Below are the code and all the weights of a small trained network. Each question names an input and a target symbol and asks about switching units off, where a switched-off unit gives its printed mean instead of its output.

import numpy as np


def w(rows, s, z=0):
    codes = np.array(rows[::2]) - 128.0
    scale = np.full(codes.shape[1], s)
    scale[-1] = z or s
    return codes * scale


def norm(h):
    return h / np.sqrt((h * h).mean(-1, keepdims=True) + 1e-5)


def f(y):
    return np.maximum(y, 0)


def softmax(a):
    e = np.exp(a - a.max(-1, keepdims=True))
    return e / e.sum(-1, keepdims=True)


def log_softmax(a):
    a = a - a.max(-1, keepdims=True)
    return a - np.log(np.exp(a).sum(-1, keepdims=True))


def net(x, mask):
    ids = ['ΘΞΣαγεημτφω'.index(c) for c in x.split()]
    T = len(ids)
    res = E[ids] + P[:T]
    q, k, v = (norm(res) @ M[0].T for M in (Q, K, V))
    z = softmax(np.where(np.tri(T) > 0, q @ k.T / 3**0.5, -1e9)) @ v
    res = res + np.where(mask[0], z, O[0][:, -1]) @ O[0][:, :-1]
    y = f(norm(res) @ A[0][:, :-1].T + A[0][:, -1])
    res = res + np.where(mask[1:25], y, B[0][:, -1]) @ B[0][:, :-1]
    return log_softmax(norm(res)[-1] @ U[:, :-1].T + U[:, -1])


Q, K, V, O, A, B = {}, {}, {}, {}, {}, {}
E = w([
[162,141,147,177],'Θ',
[173,233,147,158],'Ξ',
[112,83,180,176],'Σ',
[40,131,114,88],'α',
[198,246,113,172],'γ',
[168,141,143,178],'ε',
[148,152,71,108],'η',
[108,155,68,153],'μ',
[169,140,143,178],'τ',
[159,84,180,82],'φ',
[188,128,112,102],'ω',
],0.014)
P = w([
[112,253,179,78],'0',
[137,218,156,136],'1',
[148,202,149,142],'2',
[153,182,141,149],'3',
[157,169,133,151],'4',
[154,159,123,154],'5',
[155,143,117,155],'6',
[149,136,103,155],'7',
[147,122,98,157],'8',
[146,106,88,149],'9',
[146,89,78,156],'10',
[145,75,63,156],'11',
[144,57,53,148],'12',
[145,60,45,155],'13',
],0.0069)
Q[0] = w([
[141,81,124,203],'H0',
[215,129,95,134],'H0',
[5,158,114,50],'H0',
],0.021)
K[0] = w([
[79,79,105,141],'H0',
[157,93,79,139],'H0',
[124,251,200,146],'H0',
],0.019)
V[0] = w([
[95,79,143,255],'H0',
[134,154,52,119],'H0',
[64,90,100,113],'H0',
],0.0095)
O[0] = w([
[61,255,212,149,114],'H0',
[217,206,28,59,236],'H0',
[220,184,213,146,3],'H0',
],0.0052,0.003)
A[0] = w([
[120,115,102,156,78],'N0',
[146,130,215,135,110],'N1',
[93,45,221,225,69],'N2',
[116,126,140,102,138],'N3',
[55,46,49,223,64],'N4',
[142,104,192,72,153],'N5',
[147,138,102,93,135],'N6',
[190,41,181,195,104],'N7',
[118,175,212,121,97],'N8',
[138,6,176,123,42],'N9',
[126,129,117,55,90],'N10',
[140,116,129,41,124],'N11',
[104,130,50,176,135],'N12',
[172,52,171,109,1],'N13',
[199,88,185,203,126],'N14',
[5,123,79,168,132],'N15',
[65,78,121,73,99],'N16',
[183,76,149,19,97],'N17',
[112,133,108,111,122],'N18',
[138,143,155,192,90],'N19',
[120,98,98,158,110],'N20',
[99,155,144,77,112],'N21',
[44,60,116,37,92],'N22',
[79,83,117,86,97],'N23',
],0.011,0.0051)
B[0] = w([
[138,118,144,155,140],'N0',
[166,158,102,184,158],'N1',
[61,152,69,3,193],'N2',
[139,143,134,145,134],'N3',
[159,148,194,243,181],'N4',
[79,135,161,154,148],'N5',
[93,97,138,109,190],'N6',
[204,160,66,134,182],'N7',
[118,74,102,124,165],'N8',
[70,126,104,250,157],'N9',
[151,95,131,163,146],'N10',
[149,112,116,168,158],'N11',
[113,80,157,164,254],'N12',
[126,189,111,202,144],'N13',
[47,132,174,94,198],'N14',
[198,136,115,99,205],'N15',
[148,210,122,126,148],'N16',
[74,78,120,167,173],'N17',
[115,116,131,145,150],'N18',
[166,101,170,154,174],'N19',
[129,120,138,160,155],'N20',
[133,138,140,82,134],'N21',
[174,233,130,93,159],'N22',
[141,184,130,115,145],'N23',
],0.03,0.0061)
U = w([
[147,128,140,130,61],'Θ',
[203,101,142,106,119],'Ξ',
[230,216,122,115,162],'Σ',
[96,133,101,49,255],'α',
[209,105,70,111,97],'γ',
[147,132,145,181,92],'ε',
[49,123,241,124,95],'η',
[88,7,53,146,119],'μ',
[135,125,176,107,134],'τ',
[177,101,141,98,71],'φ',
[59,202,89,211,114],'ω',
],0.011,0.0063)

Each question gives the input, a string of symbols that net reads in full, and the target symbol t.
The units are the heads (3 rows each of Q, K, V and O) and the neurons (one row each of A and B). Each row of codes is followed by its name. A weight is (code - 128) times the scale printed after its matrix; where a second scale follows, it is the last column's (O, A, B and U).
mask holds one flag per unit, heads first, then neurons. A switched-off unit (its flag False) gives its mean, the last column of its rows in O or B, instead of its output. The means were averaged over made-up inputs and are rounded, as every weight is.
A unit's drop is (log p(t) with every unit on - log p(t) with that unit switched off) / (log p(t) with every unit on - log p(t) with every unit switched off).
The circuit of an input: a set's keep is (log p(t) with only the set's units on - log p(t) with every unit switched off) / (log p(t) with every unit on - log p(t) with every unit switched off). Starting from the 12 units with the biggest drops (on a tie, the unit counted first), units are removed one at a time, each time the one whose removal leaves the highest keep (on an exact tie, the one counted first), for as long as the keep stays at least 0.8.
units of the circuit, in order: the units of the circuit, biggest drop first
most important unit: the unit with the biggest drop
k most important neurons: the k neurons with the biggest drops, biggest first
drop of u: that unit's drop, to one decimal
input ε α η φ μ ε, target η: units of the circuit, in order -> (N14)
input φ τ Ξ ε γ Σ μ μ μ μ μ μ γ, target Σ: units of the circuit, in order -> (H0 N9)
input α τ Ξ ε, target Σ: units of the circuit, in order -> (H0 N12 N9)
input μ ε η α μ Ξ μ, target μ: units of the circuit, in order -> (H0 N4 N22 N1)
input ω μ ε ε ω Ξ τ Σ φ ω ε φ ε, target ω: 2 most important neurons -> (N7 N2)
input φ φ Ξ Σ γ μ Σ μ Σ μ Ξ, target Σ: units of the circuit, in order -> (H0 N12)
input Θ η Ξ μ τ η Ξ ε γ Σ ε, target α: units of the circuit, in order -> (H0 N2)
input μ μ η Σ Θ Θ, target α: units of the circuit, in order -> (N2 H0)
input μ Θ ω τ γ, target μ: units of the circuit, in order -> (H0 N4 N22)
input η γ ω η τ, target μ: units of the circuit, in order -> (H0 N4 N15)
input μ Σ μ μ α ε Θ τ, target Σ: 3 most important neurons -> (N7 N12 N17)
input Ξ ω μ Σ Ξ η ε η Ξ Ξ Θ, target μ: 4 most important neurons -> (N4 N15 N19 N22)
input α Σ ε, target α: 2 most important neurons -> (N2 N14)
input ε Θ μ μ μ μ Σ μ Ξ, target Σ: 2 most important neurons -> (N12 N14)
input α η Θ, target μ: 3 most important neurons -> (N4 N2 N22)
input μ μ γ μ, target μ: 2 most important neurons -> (N22 N12)
input φ γ ε ε μ μ α Ξ Θ Ξ Ξ Ξ α Θ, target Σ: most important unit -> N7
input μ ε γ φ γ Σ γ α φ γ Σ ω η γ, target μ: 4 most important neurons -> (N22 N15 N4 N7)
input γ ε μ Σ α Σ μ Σ ε μ γ Σ μ γ, target Σ: 2 most important neurons -> (N17 N12)
input μ μ μ μ α α μ τ μ γ Σ γ γ α, target Σ: most important unit -> N22
input γ ω μ τ φ η ε τ, target μ: 2 most important neurons -> (N4 N15)
input μ φ Σ Σ μ μ ε Ξ ε η Ξ, target γ: 4 most important neurons -> (N14 N2 N4 N17)
input Θ η φ τ ε μ η ε γ ω Ξ, target μ: 2 most important neurons -> (N4 N15)
input γ Ξ ε ω Σ α Ξ τ, target Σ: drop of H0 -> 1.3
input γ Σ φ μ Σ Ξ τ μ ε μ Σ Σ Θ, target α: drop of N2 -> 1.0
input τ τ ε Σ ε φ η ε τ ε, target μ: drop of H0 -> 1.8
